Below is a small trained network, with its code and all its weights. Each question gives an input and a class and asks what happens when units are switched off, that is, made to give their printed mean instead of their output.

import numpy as np


def w(rows, s, z=0):
    codes = np.array(rows[::2]) - 128.0
    scale = np.full(codes.shape[1], s)
    scale[-1] = z or s
    return codes * scale


def f(y):
    return y / 2 * (1 + np.tanh(0.7978845608 * (y + 0.044715 * y**3)))


def log_softmax(a):
    a = a - a.max(-1, keepdims=True)
    return a - np.log(np.exp(a).sum(-1, keepdims=True))


def net(x, mask):
    res = np.array(x, float).reshape(1, 5) / 4 @ E
    y = f(res @ A[0][:, :-1].T + A[0][:, -1])
    res = res + np.where(mask, y, B[0][:, -1]) @ B[0][:, :-1]
    return log_softmax(res[-1] @ U[:, :-1].T + U[:, -1])


A, B = {}, {}
E = w([
[122,213,120],'x0',
[128,128,128],'x1',
[127,130,128],'x2',
[44,113,127],'x3',
[122,128,8],'x4',
],0.011)
A[0] = w([
[116,100,14,124],'neuron 0',
[136,70,141,50],'neuron 1',
[124,118,76,52],'neuron 2',
[178,122,44,182],'neuron 3',
[108,217,141,108],'neuron 4',
[33,118,139,65],'neuron 5',
[148,125,175,74],'neuron 6',
[119,205,99,118],'neuron 7',
[215,133,136,64],'neuron 8',
[127,131,181,8],'neuron 9',
[134,56,138,144],'neuron 10',
[147,128,119,105],'neuron 11',
[148,53,126,118],'neuron 12',
[143,83,167,137],'neuron 13',
[119,119,149,100],'neuron 14',
[136,37,115,89],'neuron 15',
[120,127,169,81],'neuron 16',
[214,113,113,161],'neuron 17',
[142,64,108,186],'neuron 18',
[130,120,80,119],'neuron 19',
[143,52,127,84],'neuron 20',
[108,195,125,134],'neuron 21',
[253,157,142,94],'neuron 22',
[149,133,190,106],'neuron 23',
[30,121,135,71],'neuron 24',
[206,133,121,32],'neuron 25',
[82,229,144,83],'neuron 26',
[123,105,93,125],'neuron 27',
[181,126,123,150],'neuron 28',
],0.013,0.0015)
B[0] = w([
[60,191,186,255],'neuron 0',
[164,129,120,158],'neuron 1',
[91,151,187,165],'neuron 2',
[52,147,205,224],'neuron 3',
[180,140,82,194],'neuron 4',
[91,51,2,192],'neuron 5',
[116,134,203,176],'neuron 6',
[196,169,123,190],'neuron 7',
[111,53,90,191],'neuron 8',
[103,149,166,173],'neuron 9',
[177,180,83,179],'neuron 10',
[97,119,129,131],'neuron 11',
[201,165,107,177],'neuron 12',
[128,191,141,182],'neuron 13',
[98,111,136,139],'neuron 14',
[217,157,82,187],'neuron 15',
[74,116,190,162],'neuron 16',
[72,67,107,193],'neuron 17',
[172,178,142,172],'neuron 18',
[85,180,228,165],'neuron 19',
[214,139,105,174],'neuron 20',
[221,108,44,174],'neuron 21',
[73,74,49,243],'neuron 22',
[70,116,245,203],'neuron 23',
[125,45,29,194],'neuron 24',
[98,72,56,174],'neuron 25',
[169,147,90,207],'neuron 26',
[116,200,150,152],'neuron 27',
[65,88,100,160],'neuron 28',
],0.006,0.0068)
U = w([
[24,1,71,72],'0',
[38,168,222,106],'1',
[237,179,111,61],'2',
[99,110,143,254],'3',
],0.0099,0.0054)

Each question gives the input, the list of numbers given to net, and the class t.
The units are the neurons (one row each of A and B). Each row of codes is followed by its name. A weight is (code - 128) times the scale printed after its matrix; where a second scale follows, it is the last column's (A, B and U).
mask holds one flag per neuron, in row order. A switched-off neuron (its flag False) gives its mean, the last column of its row in B, instead of its output. The means were averaged over made-up inputs and are rounded, as every weight is.
A unit's drop is (log p(t) with every unit on - log p(t) with that unit switched off) / (log p(t) with every unit on - log p(t) with every unit switched off).
The circuit of an input: a set's keep is (log p(t) with only the set's units on - log p(t) with every unit switched off) / (log p(t) with every unit on - log p(t) with every unit switched off). Starting from the 12 units with the biggest drops (on a tie, the unit counted first), units are removed one at a time, each time the one whose removal leaves the highest keep (on an exact tie, the one counted first), for as long as the keep stays at least 0.8.
units of the circuit, in order: the units of the circuit, biggest drop first
most important unit: the unit with the biggest drop
top k neurons: the k neurons with the biggest drops, biggest first
drop of u: that unit's drop, to one decimal
input [-2,0,0,1,0], class 2: units of the circuit, in order	[neuron 22; neuron 3; neuron 23]
input [-7,-7,-1,-2,6], class 2: units of the circuit, in order	[neuron 15; neuron 18]
input [-4,-3,-3,3,5], class 1: most important unit	neuron 0
input [-1,4,7,8,-8], class 0: top 2 neurons	[neuron 5; neuron 24]
input [6,3,0,3,7], class 1: top 3 neurons	[neuron 0; neuron 3; neuron 19]
input [-7,4,-1,-1,8], class 1: top 2 neurons	[neuron 0; neuron 3]
input [5,6,8,-7,7], class 0: top 3 neurons	[neuron 22; neuron 25; neuron 17]
input [-6,1,1,0,-2], class 2: drop of neuron 23	0.0
input [-6,-7,-4,-4,7], class 1: drop of neuron 3	0.3
input [-1,3,-1,-6,4], class 0: drop of neuron 17	0.1
